[ 4.30  1.24  1.14 -0.31 -2.00 -0.20 -0.18  0.06  2.39 -2.21  1.11  0.64
 -0.56 -0.21 -0.64  0.07  1.77 -0.96  0.59 -0.01] => [38]/mes
[ 1.27  3.72  2.58 -0.86  1.37  3.81  0.41 -0.30  5.28  2.57 -0.57  0.43
 -0.26  0.12  0.45 -0.99  5.22  0.41  0.93  0.17] => [40]/Veze
[ 4.20  1.97 -0.76  0.82 -1.05 -2.37 -0.53 -0.67  1.90 -1.55  0.15  1.66
  1.73  0.49 -0.93 -0.53 -2.76 -0.47  0.20  0.56] => [38]/mes
[ 3.47  0.81 -0.16 -0.62 -1.01 -1.03  0.17 -0.46  4.98 -0.09  1.52  1.45
  2.35  0.59 -0.72 -0.07 -1.96 -0.76  0.31 -0.03] => [38]/mes
[ 1.17  0.69 -4.18 -0.22  1.56  0.53  0.05 -0.82 -7.46 -1.17 -0.25 -0.93
 -1.67  2.67 -0.13  0.81  2.40  2.03  0.14 -0.99] => [45]/Sisat
[ 1.72  1.10 -2.10 -0.58  0.80  0.81  0.26 -0.47 -4.79 -1.33 -0.25 -0.64
 -1.72  1.12 -0.16  0.79  3.20  1.04  0.73 -0.45] => [45]/Sisat
[ 0.74  1.20  1.06 -2.00 -0.24 -0.39 -0.79 -0.57  3.65  1.37 -0.55  0.52
 -1.64 -1.89  2.26 -0.90  0.65 -0.22  0.15 -0.49] => [39]/kegin
[-0.04  2.15 -0.64 -1.05  0.38  1.43  0.91 -0.44 -0.07 -0.87 -0.90 -0.38
  1.41  0.40  0.54  0.53  3.20  0.05  0.59  0.92] => [40]/bezif
[ 3.27  0.42 -3.02 -0.58  0.92  0.64  0.70 -0.02 -6.42 -1.56  0.08 -1.19
 -1.42  1.40  1.71  0.67  2.62  0.70  1.16 -0.32] => [45]/Sisat
[ 3.68  0.94  0.20  0.04 -0.92 -0.70  0.53  0.24  2.73 -1.79  1.37  0.72
  1.45  0.84 -0.97 -0.72 -1.10 -0.71  0.80  0.38] => [38]/zile
[ 1.13  0.29  0.42 -0.28 -2.46 -0.87 -0.28 -0.31  2.13 -0.92  0.98  0.79
  0.24 -0.17 -0.53  0.07 -1.70 -0.46 -0.15  0.10] => [38]/kom
[ 2.59  0.65 -2.77  1.57  2.35  2.22  1.19  0.07 -6.21  0.77  0.03 -0.68
 -0.14  1.98 -0.53  0.77  2.07  1.18  0.71  0.18] => [45]/zuraz
[-2.28  1.08  2.66 -1.42  1.08 -1.17 -0.94 -0.52  5.71  2.61 -1.35  0.26
 -2.04 -2.40  2.39 -0.76  2.23  0.11 -0.55 -0.40] => [39]/kegin
[-1.25  2.35  1.63 -0.91  0.51  2.31  0.28 -0.30  2.33  1.58 -1.37 -0.50
 -0.55 -1.50  0.86 -0.25  4.83  0.05  0.46  0.69] => [40]/Veze
[ 1.13  0.90  1.60 -1.34 -0.02  1.86 -0.15 -2.07  1.44  1.16 -0.11 -0.37
 -2.61 -2.59  1.61  0.41  2.82 -0.66  0.40 -0.01] => [39]/geru
[-1.39  2.86  2.19 -1.92  0.87  3.39  0.33 -0.40  3.71  1.58 -0.53 -0.12
 -0.52 -0.33  0.03 -0.26  6.77  0.48  0.51  0.27] => [40]/Veze
[-1.04  1.64  2.60 -0.63 -0.60  2.72  0.53 -0.23  4.12  2.11 -0.79 -0.37
 -0.20 -1.88  0.14  0.79  3.81 -0.17  0.30  0.72] => [40]/Veze
[ 1.80  0.75 -0.71 -0.08  0.63  0.07  1.04 -0.06  2.94 -0.25  0.91  0.73
  2.93  0.61 -0.40 -0.73 -3.76 -0.55  0.30  0.50] => [38]/kom
[ 3.72  1.02 -0.11 -0.48 -1.35 -1.10 -0.03 -0.71  4.92 -0.23  1.70  0.80
  2.07 -0.20 -0.61  0.09 -1.35 -0.76 -0.41  0.04] => [38]/mes
[ 1.83  2.35 -1.66 -0.19  2.22  3.27  1.78  0.07 -6.41 -1.06 -0.38 -1.55
 -2.19  0.99  1.12  0.49  5.65  0.80  1.59 -0.02] => [45]/gat
[-1.94  1.91  1.23 -0.43  0.54  1.84  1.10 -0.62  2.42  0.75 -0.82 -0.67
  0.21 -2.24 -1.44  0.19  3.07  0.22  0.14  1.76] => [40]/bezif
[-0.67  2.70  1.56 -0.82  1.40  2.87 -0.05 -0.66  2.11  2.42 -0.66 -0.20
 -1.24 -0.42  0.52 -0.50  4.86  0.73  0.47  0.03] => [40]/Veze
[ 1.21  0.62 -2.27  0.10  1.31  0.55  0.30  0.00 -7.10 -1.90 -0.74 -1.16
 -1.95  1.23  1.30  0.21  2.66  1.09  0.36 -0.37] => [45]/Sisat
[ 3.58  1.49  0.09  0.36 -0.03 -1.46  0.28 -0.02  1.87 -2.00  0.36  0.08
  1.15  0.18 -0.20 -0.10 -1.12 -1.18  0.69  0.51] => [38]/mes
[ 4.26  0.55  1.05  0.14 -0.84  0.02 -0.13  0.20  3.59 -0.76  2.10  1.53
  0.18  1.01 -1.50  0.01 -1.82 -0.75  0.20 -0.35] => [38]/mes
[ 3.22  0.65  0.68 -0.30 -0.98 -1.09 -0.20  0.22  2.95 -3.09  1.82  1.20
  0.28  1.16 -0.91 -0.72 -1.77 -1.07  0.24 -0.15] => [38]/mes
[-0.23  2.51 -2.69  0.08  2.82  2.94  1.53 -0.55 -7.43 -2.09 -0.74 -0.82
 -0.82  3.79 -0.18 -0.10  6.10  2.34  0.30 -0.29] => [45]/gat
[-1.15  2.14 -0.48 -1.19  0.73  1.52  0.59 -0.40  1.64 -0.73 -0.92 -0.27
  1.72  0.03  0.14 -0.61  3.00  0.13  0.50  0.92] => [40]/bezif
[ 4.11  1.51  1.09 -1.03 -1.78  0.29  0.16 -0.14  6.74 -0.92  1.20  0.85
  2.06 -0.18  0.18 -0.08 -1.42 -1.54  0.54  0.62] => [38]/mes
[ 2.38  1.07  1.67  0.44 -0.27 -0.81 -1.21 -0.70  2.02  3.49 -0.98  0.44
 -2.21 -1.85  1.33  0.35  0.29 -0.13 -0.07 -0.89] => [39]/zofu
[ 1.74  0.73 -2.87  0.06  1.62  1.49  0.48 -0.57 -6.49 -0.82 -0.08 -1.01
 -0.16  2.30  0.19 -0.12  2.79  1.22  0.52 -0.63] => [45]/gat
[-1.26  0.75  1.25 -1.54  0.34  2.26  0.99 -0.16  4.13  0.78  0.44 -0.30
  0.90 -0.96 -0.31  0.24  2.26 -0.24  0.24  0.73] => [40]/bezif

[-0.93 -3.70 -0.46 -0.95 -2.17  1.26  0.27 -1.86  0.45 -0.26 -0.33  3.42
 -0.51  0.40 -1.09  1.63  0.04 -0.77  2.16 -1.05] => vap/<51>
[ 0.53  3.43  0.52 -1.70 -0.54  0.93 -0.74  2.91 -0.71 -0.20 -2.62  7.08
  0.74 -1.06 -0.98  2.30  0.51  2.26 -2.10  2.66] => Rire/<53>
[ 0.14  4.55  0.50 -0.36  0.47  1.13 -0.46  4.44 -0.63  0.30 -1.39  4.00
  0.38 -0.48 -1.08  1.87  0.51  2.33 -0.10  3.21] => Rire/<45>
[ 0.33  2.44  0.14 -0.29  2.20 -0.02 -0.02  3.19 -3.52 -0.05 -1.33  3.37
  0.89 -1.01 -0.19  1.93 -0.19  2.13 -1.41  3.87] => Rire/<45>
[-0.74  1.32 -0.76 -1.46 -3.24  0.50  0.33 -2.74  2.62 -0.67 -0.04  4.97
 -0.95 -0.51 -1.64 -0.53  0.17 -0.60  2.60 -0.79] => vap/<51>
[-1.23 -1.02 -0.51 -1.31 -2.48  0.56  0.14 -3.26  1.57 -0.62 -0.13  3.83
 -1.43 -0.31 -1.93  1.48 -0.06 -0.59  2.05 -0.68] => vap/<51>
